Below are the code and all the weights of a small trained network. Each question names an input and a class and asks about switching units off, where a switched-off unit gives its printed mean instead of its output.

import numpy as np


def w(rows, s, z=0):
    codes = np.array(rows[::2]) - 128.0
    scale = np.full(codes.shape[1], s)
    scale[-1] = z or s
    return codes * scale


def norm(h):
    return h / np.sqrt((h * h).mean(-1, keepdims=True) + 1e-5)


def f(y):
    return np.maximum(y, 0)


def log_softmax(a):
    a = a - a.max(-1, keepdims=True)
    return a - np.log(np.exp(a).sum(-1, keepdims=True))


def net(x, mask):
    res = np.array(x, float).reshape(1, 4) / 4 @ E
    u = 0
    for l in range(4):
        y = f(norm(res) @ A[l][:, :-1].T + A[l][:, -1])
        res = res + np.where(mask[u : u + 3], y, B[l][:, -1]) @ B[l][:, :-1]
        u += 3
    return log_softmax(norm(res)[-1] @ U[:, :-1].T + U[:, -1])


A, B = {}, {}
E = w([
[217,148,96,198,138,252,242,179,85,115,185],'x0',
[227,49,30,65,158,27,200,155,26,222,57],'x1',
[114,223,17,62,38,173,13,204,95,242,226],'x2',
[25,177,54,58,205,98,199,224,115,28,160],'x3',
],0.0037)
A[0] = w([
[189,50,160,193,52,164,40,76,129,189,66,8],'0.n1',
[132,150,168,120,156,88,162,137,135,156,164,235],'0.n2',
[101,196,206,88,116,3,22,142,99,111,55,2],'0.n3',
],0.004,0.0074)
B[0] = w([
[220,138,254,107,134,56,96,57,28,79,242,155],'0.n1',
[112,78,104,104,56,224,16,58,129,87,110,254],'0.n2',
[19,21,54,71,247,10,73,3,250,217,183,141],'0.n3',
],0.0062,0.0063)
A[1] = w([
[167,64,86,91,185,3,189,158,7,252,63,72],'1.n1',
[30,195,57,35,249,77,170,209,125,17,147,32],'1.n2',
[119,80,203,203,255,54,162,88,159,72,43,1],'1.n3',
],0.0053,0.0039)
B[1] = w([
[121,215,165,105,135,155,114,120,223,42,110,233],'1.n1',
[255,116,221,160,73,92,105,27,114,187,163,254],'1.n2',
[68,75,180,39,82,156,213,185,118,192,122,213],'1.n3',
],0.0093,0.0037)
A[2] = w([
[31,201,221,243,135,112,115,159,210,128,146,4],'2.n1',
[75,64,117,164,140,188,45,100,81,96,150,224],'2.n2',
[214,142,92,254,220,245,238,191,106,148,185,14],'2.n3',
],0.0059,0.0041)
B[2] = w([
[221,202,60,42,134,161,124,105,139,77,6,154],'2.n1',
[170,127,149,70,150,52,190,159,145,110,94,253],'2.n2',
[2,61,100,107,196,46,44,11,221,180,145,169],'2.n3',
],0.0069)
A[3] = w([
[117,158,116,122,106,105,94,159,118,157,136,116],'3.n1',
[159,110,129,253,196,49,138,173,88,157,55,5],'3.n2',
[128,119,144,108,138,98,139,134,114,117,120,163],'3.n3',
],0.02)
B[3] = w([
[111,93,150,149,143,143,179,132,118,117,111,174],'3.n1',
[125,112,58,12,253,146,76,99,59,51,159,128],'3.n2',
[128,147,91,161,136,136,119,148,111,139,150,254],'3.n3',
],0.019,0.0091)
U = w([
[242,121,226,185,79,95,113,42,47,133,208,200],'0',
[33,43,162,122,98,197,250,225,85,143,84,113],'1',
[170,246,88,63,126,173,94,150,218,17,37,29],'2',
[11,57,62,99,207,59,60,54,212,206,168,175],'3',
[150,200,53,194,186,59,102,246,72,166,156,3],'4',
],0.017,0.004)

Each question gives the input, the list of numbers given to net, and the class t.
The units are the neurons (one row each of A and B). Each row of codes is followed by its name. A weight is (code - 128) times the scale printed after its matrix; where a second scale follows, it is the last column's (A, B and U).
mask holds one flag per neuron, layer by layer. A switched-off neuron (its flag False) gives its mean, the last column of its row in B, instead of its output. The means were averaged over made-up inputs and are rounded, as every weight is.
A unit's drop is (log p(t) with every unit on - log p(t) with that unit switched off) / (log p(t) with every unit on - log p(t) with every unit switched off).
The circuit of an input: a set's keep is (log p(t) with only the set's units on - log p(t) with every unit switched off) / (log p(t) with every unit on - log p(t) with every unit switched off). Starting from all 12 units, units are removed one at a time, each time the one whose removal leaves the highest keep (on an exact tie, the one counted first), for as long as the keep stays at least 0.8.
circuit, biggest first: the units of the circuit, biggest drop first
unit that matters most: the unit with the biggest drop
top k neurons: the k neurons with the biggest drops, biggest first
top k neurons in layer l: the k neurons of layer l with the biggest drops, biggest first
input [8,5,-2,6], class 3: circuit, biggest first => [2.n3]
input [1,0,-3,-1], class 4: circuit, biggest first => [3.n3, 1.n2]
input [6,1,3,-5], class 3: circuit, biggest first => [2.n3, 1.n2]
input [7,-2,-1,-6], class 3: top 2 neurons in layer 1 => [1.n2, 1.n1]
input [0,-6,-2,-4], class 2: top 2 neurons => [1.n2, 2.n1]
input [2,-4,-5,-1], class 1: top 3 neurons => [1.n3, 1.n1, 1.n2]
input [1,2,-1,-3], class 4: circuit, biggest first => [1.n2, 3.n3]
input [6,8,5,-7], class 2: circuit, biggest first => [1.n1, 1.n2]
input [8,5,-4,-5], class 3: top 2 neurons => [2.n3, 1.n2]
input [7,-4,6,-1], class 3: top 2 neurons => [2.n3, 1.n3]
input [-6,-6,-4,-5], class 2: top 3 neurons => [1.n2, 2.n1, 2.n3]
input [-5,8,7,-4], class 2: top 2 neurons => [1.n1, 1.n3]
input [0,-7,-2,-5], class 2: top 2 neurons => [1.n2, 2.n1]
input [-3,0,-5,2], class 1: circuit, biggest first => [1.n3]
input [-7,-3,2,7], class 0: top 2 neurons => [1.n2, 2.n3]
input [0,4,3,3], class 2: top 4 neurons => [1.n1, 1.n3, 2.n2, 3.n3]
input [0,3,-3,3], class 4: top 2 neurons => [0.n2, 3.n3]
input [7,-6,8,7], class 1: top 2 neurons => [3.n1, 1.n1]
input [-3,-7,7,1], class 1: top 2 neurons => [3.n1, 1.n1]
input [4,2,-6,-5], class 1: unit that matters most => 1.n3
input [8,-6,-5,-4], class 3: top 2 neurons in layer 1 => [1.n1, 1.n2]
input [2,1,-4,-1], class 1: top 2 neurons in layer 1 => [1.n3, 1.n2]
input [4,-6,-6,7], class 0: top 2 neurons in layer 1 => [1.n2, 1.n1]
